Rows, each with roughly how far along a hidden order it lies (0 to 15)
-3.28; -2.31; 0.30; 0.43; 3.59; 1.23; -0.22; -1.14; 0.25; 3.07; 1.54; 1.09; 0.46; -2.08; -3.14; -1.24; -1.38; 2.93 : 15
-1.46; 0.72; 1.28; 0.27; -0.16; 1.56; 0.06; -0.98; -1.59; 2.56; -1.30; -0.19; -0.78; -0.12; -3.91; -1.99; 0.02; 2.18 : 9
-1.65; 3.70; 1.72; 0.65; 0.21; 2.56; -0.57; -0.44; -0.44; 5.16; -2.66; 0.21; -2.71; 0.35; -2.91; -1.48; 0.91; -3.37 : 0
-0.58; 0.61; 0.20; 1.40; 1.47; -0.32; -0.50; -0.28; -0.12; 2.90; -0.04; 0.18; 1.04; -0.66; -1.39; -1.51; -0.41; 1.48 : 8
-1.48; -0.93; 2.22; -0.42; 1.34; 1.46; 0.38; -1.41; -1.43; 2.63; 1.35; 0.07; -0.86; -0.76; -2.82; -2.83; -0.34; 2.76 : 13
-2.65; 1.58; 0.64; 0.95; 2.39; 2.09; -0.97; -0.29; 0.17; 6.85; -2.56; 1.92; -1.31; -0.24; -2.76; -2.64; -0.11; -3.49 : 1
0.92; 2.14; 3.93; -0.40; -1.06; 0.04; 0.41; -0.83; -1.52; 3.40; 0.82; -1.12; -0.67; 1.37; -1.32; -2.63; 0.93; 3.23 : 6
-1.61; 1.40; -1.12; 0.34; 2.02; 2.05; -0.52; -0.22; 0.27; 7.69; -2.78; 1.62; -1.30; -0.33; -3.81; -1.41; -0.34; -3.30 : 2
0.04; 0.16; 4.79; -1.41; -1.03; 1.71; 0.56; -1.46; -1.99; 3.35; 1.23; -1.34; -1.50; 0.54; -2.21; -2.34; 0.61; 4.47 : 10

Next part:
0.30; -3.53; 0.90; 0.18; -3.77; 2.62; -1.29; -2.65; 0.99; -2.35; -0.12; -2.07; 1.28; 2.18; -0.57; -5.34 : 3
3.84; 1.19; -1.77; 0.74; -0.88; 0.57; -3.22; 1.68; -0.40; 3.75; -1.96; -0.61; 1.21; 0.95; -0.72; 4.80 : 3
-1.75; 2.70; 0.61; -0.09; -3.86; 2.96; 1.10; -2.23; -0.79; 1.89; 1.79; -1.73; 0.14; 3.57; 0.05; -3.37 : 3
6.63; -8.88; -1.48; -0.17; -2.07; -5.66; -0.15; -9.24; -5.00; -5.04; 0.36; -1.26; 0.98; -5.21; -0.99; 6.40 : 3
3.93; -0.40; 0.25; 1.56; 0.37; 2.63; -4.80; 1.37; 3.13; 0.12; -1.11; -2.38; 4.79; -2.67; -1.82; 0.63 : 3
1.99; -5.41; 1.62; 2.46; -3.27; 5.75; -5.13; 6.05; 3.56; 0.87; -3.04; -0.27; 0.66; 0.68; 1.09; -2.31 : 15
0.17; 2.11; 0.39; 2.13; -0.81; 0.89; 0.55; -1.78; -0.26; 3.26; -3.28; 1.08; 0.48; -0.71; 0.18; 0.44 : 0
0.30; -7.61; 1.40; 2.07; -1.51; 3.41; 1.05; -0.25; 2.35; -3.44; -2.54; -0.20; 1.38; 1.98; -0.42; -8.22 : 10
3.56; 0.55; 1.63; 2.29; 0.36; 4.69; -7.59; 1.63; 6.22; -0.93; -1.97; -3.56; 8.42; -4.28; -2.61; -2.38 : 2
1.78; 1.83; 0.66; 1.89; -0.66; 2.62; -2.72; 2.11; 1.43; 3.62; -3.16; 0.18; 1.68; -2.38; -0.15; 1.57 : 0
2.37; -1.21; 0.48; 1.44; -3.38; 3.61; -5.64; 5.16; 1.00; 3.68; -1.52; -1.05; -0.01; 0.63; 1.22; 2.03 : 12
-0.40; 1.79; 1.16; 1.51; -1.86; 3.86; 1.93; 1.59; -0.11; 3.76; -0.92; 1.01; -2.20; 2.17; 0.65; -2.90 : 0
-1.34; -3.06; 0.32; 0.28; -4.02; 1.84; 1.88; -4.35; -1.44; -1.41; -0.45; -1.06; -0.66; 4.72; 0.17; -6.26 : 6
